The symbols move the units like this.
state | w r
j396 | j378 j385
j791 | j684 j147
j95 | j420 j587
j420 | j385 j167
j967 | j76 j490
j623 | j967 j526
j76 | j50 j684
j167 | j668 j791
j452 | j673 j378
j483 | j325 j587
j673 | j362 j687
j829 | j50 j880
j315 | j623 j76
j215 | j399 j483
j993 | j452 j300
j490 | j791 j800
j362 | j483 j380
j377 | j215 j362
j668 | j385 j315
j379 | j863 j964
j587 | j668 j325
j399 | j880 j325
j964 | j95 j623
j380 | j420 j587
j863 | j587 j95
j147 | j829 j50
j687 | j380 j863
j50 | j490 j181
j809 | j453 j215
j181 | j483 j377
j325 | j300 j452
j684 | j142 j809
j453 | j829 j399
j142 | j800 j453
j526 | j490 j453
j880 | j181 j300
j385 | j167 j668
j800 | j147 j684
j378 | j687 j379
j300 | j377 j673

The rows follow the links: the fewer symbols apart two units are, the more alike their rows tend to be.

Each row is also shifted at random along 4 hidden directions that mean nothing.

Rows with their units:
[  17  -80   64  -46  -15  -16  -10 -169   82 -109    2   39   66    0  -25  -60   63   12   -5  105  145  -53  101  135  -76  -48  -26  -74   20    2   37   57    4  -60 -140 -121    9  -63    4   51   93   28  -53   12   12  -10 -149  155  -36 -118]; unit j964
[ -94  -94   23 -118  -98  -21  -39 -115   28 -193  -46   32  -14   93 -128 -100  125  -30  -23   68   93 -107  170  -10 -101    1  -27  -14   91  -59  -24   16   15 -162  -58 -158  -85  -20   84    5  128   21  -12  -72   21   75 -147  215 -117  -50]; unit j95
[-112   14   94  -17   -2    8  -77   72  -37   73  -22  -80  -61   35  -49  -67 -111   91   98   20   65  -19   72    9  -85   38  218  -35  128  206   69  -37  -16   14  -65  -70  -57 -161  -39   16  111  113   90 -126  -64   64 -195  -80   71  -71]; unit j377
[  68 -118  -78   15 -116  -53  -55 -160   40  -20   55   32  -26  117  -58   86   65   30  -24  116  138   65   33  159   25  -59   58  -30   92   10   87  176  -13   44 -134  152  -59  -70 -122  -12  -22    4  -32   -1  -46   -5    4  -16   17   33]; unit j967
[  -2  -33  -89 -130  -70   -7   28  -92  -33  -83    7  164  -54  140 -118   83   19  -49  -99 -100  -45   74  -52   44   74   79  -17  146  130   74    2  154   17   34  -65  101 -183   -5 -120 -146   81   13   73  -55   50  157    0  -42  -73   70]; unit j50
[ -77   -9   29   67  234  143   24   49   31  -86   83   27   57 -111  -26  -39   34   34  -15  -35  -42 -102   22 -171   55  -68   17  -58   27   42  -99  -36  -49   -7   76 -143  -18 -108  159  -48  -91  -81  -75   40   -1  -87 -180 -103   80   -9]; unit j687
[-113  -63   -5 -103  -69  -24  -57   27  -50 -169  -31    2  -40  124 -155  -85  157  -70   27   -4   26  -20   61   47  -11  -42    2  -18   82  -68  -88  -62   96  -26   40  -50 -168  247   77  -35  -19   19  -44  -84   26  145  204  155    0   26]; unit j587
[  16   12 -129   25  -39   84  -24  -62   87  -43  168   85  -74  -49  -25   74  -54  -12  -29  -43 -193   37   22  -25 -132   94   44  164  292 -107  121    1   55   81   42   96    7   99 -124 -242 -175 -104  -42   35   58   34   71 -296  117 -166]; unit j76
[  90   10  -48  -10 -203  -92  -64  -11   49  135 -101  -15   -4  -58   -8    1   33   25  -21   82  105   10  -89  -94 -116  113   -5  144   62  -90  -74   42 -119   14   89  148  -62  118   39  -55    0  -40   13   53   29   99  140   11    0   28]; unit j684
[  86   83   95  185    1   67  -49 -102  -28  -19  -86  -55   34 -154  209   60 -174   75 -147  106   57  -46 -228 -148  -16   73   34  137 -197   64 -148  -91   27   69   23  123  148   49  -82   84 -157    8  -57   21  -17   31  -42  -45  -94  -52]; unit j791
[ 112  -54  -85 -112   27   15  151   59   44   81  -62  142  164  162 -102   33  153   23  123 -147  -80  -88  165   48    5  115  -57  -86  143 -138   -9   60   87 -164  169   47 -106 -114  181 -180  127  -86  100  -35   22   63  144   46   56   98]; unit j452
[ -74    5  -27 -161   59  -80  -81   67  -28   76  -58  -24   88  -15  -57  -11 -130  -30  -18  -26  -13  117 -192  100  109   59   17    3 -193   58   38  -15  -17   38  -12  -48  -25  254 -113   55   79  193  -37 -135  -72  165   79  147  -23  -14]; unit j880
[  13  -19  -64   57  110   29   18   54   46  107  -12   16  192   83 -122   50   -2   50   78 -120  -34 -104  -16   53   26   77   68 -103   51    3 -155  -60   22  -34  171   -4 -105  171  169  -36  -49   14  -52  -43  -56  136   99 -121   97   -1]; unit j673
[  21  117   14  175   58   13   32   22 -117 -100   85  -69 -116   65  166  115 -110  -80 -102 -182 -146  -39  -44  -59  -38   46  -55   34   51  -87  -36 -192  223  -52   84   51  135  114    2    7 -125  -41   11   53   30  -43  120 -107  -88   10]; unit j167
[ -96   -1   45 -108  -24  -14  -27   96  -37   65 -105 -104  108 -106  -18 -111   32   76  171  139  -13  -24   70   16   50  -68  145  -86 -128   -6   24   36    7  -62    1  -54    8  -71    4   51   44   59    6 -144 -134   34   76  200   -5   -9]; unit j325
[ -13  -27  -96   61  -55 -155  -74   84  -30  -58  -65  -89   -9  223    2    3  -87 -123  -94 -135  102   30   -4   -6  -17 -117  -28  -43   49  -94  -34   50  126  -66   46   41  -54   69   18  108   35   13  131   89   -8  -39  145  216  -38  192]; unit j385
[ -32   25  -55  -26   13   24 -198  -58  102   20  -31  118   62  -59  -46   41 -222   68  -56   -6    3  -42 -180 -170  -78  229   55  175   81  -18 -123  -32  -69   -1  109   22 -101  101  -59 -123   17   84  -12  -49  -18  254 -317  -72 -113 -179]; unit j147

Start, symbols taken left to right, then the unit you end at.
Answers are names.
[  24  -73   77  -67   66   75   -5  -81  141  -24  -15   -9  142  -42  -63  -70   50  -18  -37  -16  109  -96   31    3 -102   20  -86    1   42   12  -57   36  -80  -57  -35 -192   15   21   42  -13   85    7   10   78   68  -30 -186   46   55  -85]
r r: j623
[-120  -32   70  105   67    3  -22   46  -62    5    5  -81  -38  -36  -67  -11   18   73   43   69   33  -67   89  -68   38  -74  181 -115  -22  221  -68  -13  -55   47  -44  -66  -53 -140   45   96  -31   27   21  -87  -75  -46  -90  -93  104  121]
w w r: j452
[  96 -100  -31   43  -33  -37    9 -130   39    6  124    0    4   71  -37   66   49  -10  -45   98   75   83   48  198    6  -45  -84  -82  -12  -68  119   15   17   45 -147   42   69  144  -87   75  -56   45  -88   69   24  -11   81  -38   50  -43]
r r w: j829
[  20  130   14  -20  -95   -9  121   88   15   54  144   45 -265  -86   58  -40   23  -10  176   22 -100  112  191 -128  -82  122   12  119  189  -48  132  -96 -103   -5   90   24  -34 -220  111 -113  141 -107   99   50   76  -88  -58 -147   65 -107]
r r w: j325
[ -17   16   25  -39   42   39  -46   57  -32  104 -111  -60  195  -59  -47  -15  -52  112  136   26    3  -67  -16   67   63   73  152 -108  -86   21   23  -39   95  -85   44  -33   76  -30   34  -10  -12   65   31 -159 -159   89  -46   63   35  -47]
w r r: j380
[ 118  -43  -72   65  -49 -127  -15  -66   30  114  103   -9   34   48   -2  100  -53   29   -3   72  104  173  -90  142   67  -23 -116 -125  -92  -56   27   -4  -82   43  -69   64   -1  242   14  103  -25  126 -118   47  -14  146   28  -13  -27  -84]
w w w: j684
[  75   43   82   32  103   88  130   72    3   99  -63  -20  138 -125  111   46  -10  101  128  -17 -135  -66   18   16    9   95   33  -79  -56  -29   17  -37  117  -71  121   19  172  -89   54  -83  -97  -71  -25  -91  -72  -31    5  -23   11  -78]
w w: j673
[-101  -16   24  113   -8  -97 -121  -34  -31 -136  -94  -99  -20   83   16  -41  -52   17  -78   78  150 -103   75  -85    3 -162   52  -76  -35  -38 -130  -13   76 -100  -30  -55  -18 -141   91  171   13   49   16   16  -42  -70 -145  252 -138   67]
w r r: j315
[ -80   68   10  -82   18  -50  -65  151    9  141   87  -94  -53  -77   26  -90 -127  -37  123   37  -75  158   -3  -18   -2   11   28   41 -102  -56  111  -93  -67  -19   54  -84   -2  119   27    9   75  155   -1  -45   -9  105  -46   43   11 -154]
r r: j452
[  27    5  -30  -68  -79 -120   42   40    3   89   -9    7  -66  -55   98   -9   37   -2   26  139   18  205   -9    8  162 -143  -52  -38 -209  -13   56   43 -174   51  -63   55   -7 -117   46  123  108   64   -7   42    6  -47    3  158  -44   39]
r w r: j300
[ 123    7  -24   22   96   -7  122  118    3  -11   -6   29   40  127   72   39  -10 -153  -82 -207   -2   38  -36   30   -7  -67 -191  -16  -44  -18   29   10    8   -9   68    2   90    6   13   54   46  -57   98  131   90 -196  168   32   86  215]
w w: j687
[  12   50  -83 -128   33   10  115   23  -58  -10   59  165  -82   66  -43   94  -16  -59   10 -150 -174  128  -62   -3   86  112  -93  136   24  -29  -11   34   21  -14   58  114  -81   82  -74 -151   97    0    2  -27  103  200  -12  -73 -101  -36]
r w: j181
[ -96  -62  -38   63   12  -21 -103   22  -35  -49   25  -22   39  113 -190    3  -18   21  -83   -4   98  -67  -44  -66   59  -57   59  -99  -21    5 -197  -94  -60    4   37  -32 -160  238  128  104  -65   76 -109   -9  -44  108   51  -14   14  123]
r w: j668
[   0  -18   87   50  257  128   15   87  110   19  -31  -16  231 -199  167  -87  -46    2  -70    7   64  -92  -16 -197   33 -145    9  -98 -228   74    7   70 -113   50  -19 -154  185 -265   13  113  -43  -37   13   80  -45 -263 -248   45   69   30]
w w w: j420
[-167    9   38  -80  -61  -32   49   97 -158  -95  -28  -24 -173   45 -103  -61  111   11  108    2   11    3  158   87   29   -9  176  -42   62  148   58   -2   -2   48  -80  -19  -89 -141  -43    7   60   47   98  -83    2  -49   84  -25   58  110]
r r: j325
[ -52  -10 -207  -36  -92  -47 -127  -28  122  -37  130   46  -12  174 -173   50  -27  -35  -11   -6   66   72   72  115 -112  -16   35   10  379 -221  127  121   49  -52   21   73 -100  147  -25 -121  -23   29   13   -4   -6   74   96  -36   41  -72]
r w: j50
[-134    0  -41  -98  -14   -8  -54   44  -22   -1  -68   12  -48   63 -166   -7 -102   -3   32  -87   17   39  -69   85  -45   86  105   11  106  149   75   29   13    5  -29  -21 -124   39 -139  -88  141  110  111 -128   13  147  -41  -37   13   15]
w w: j325
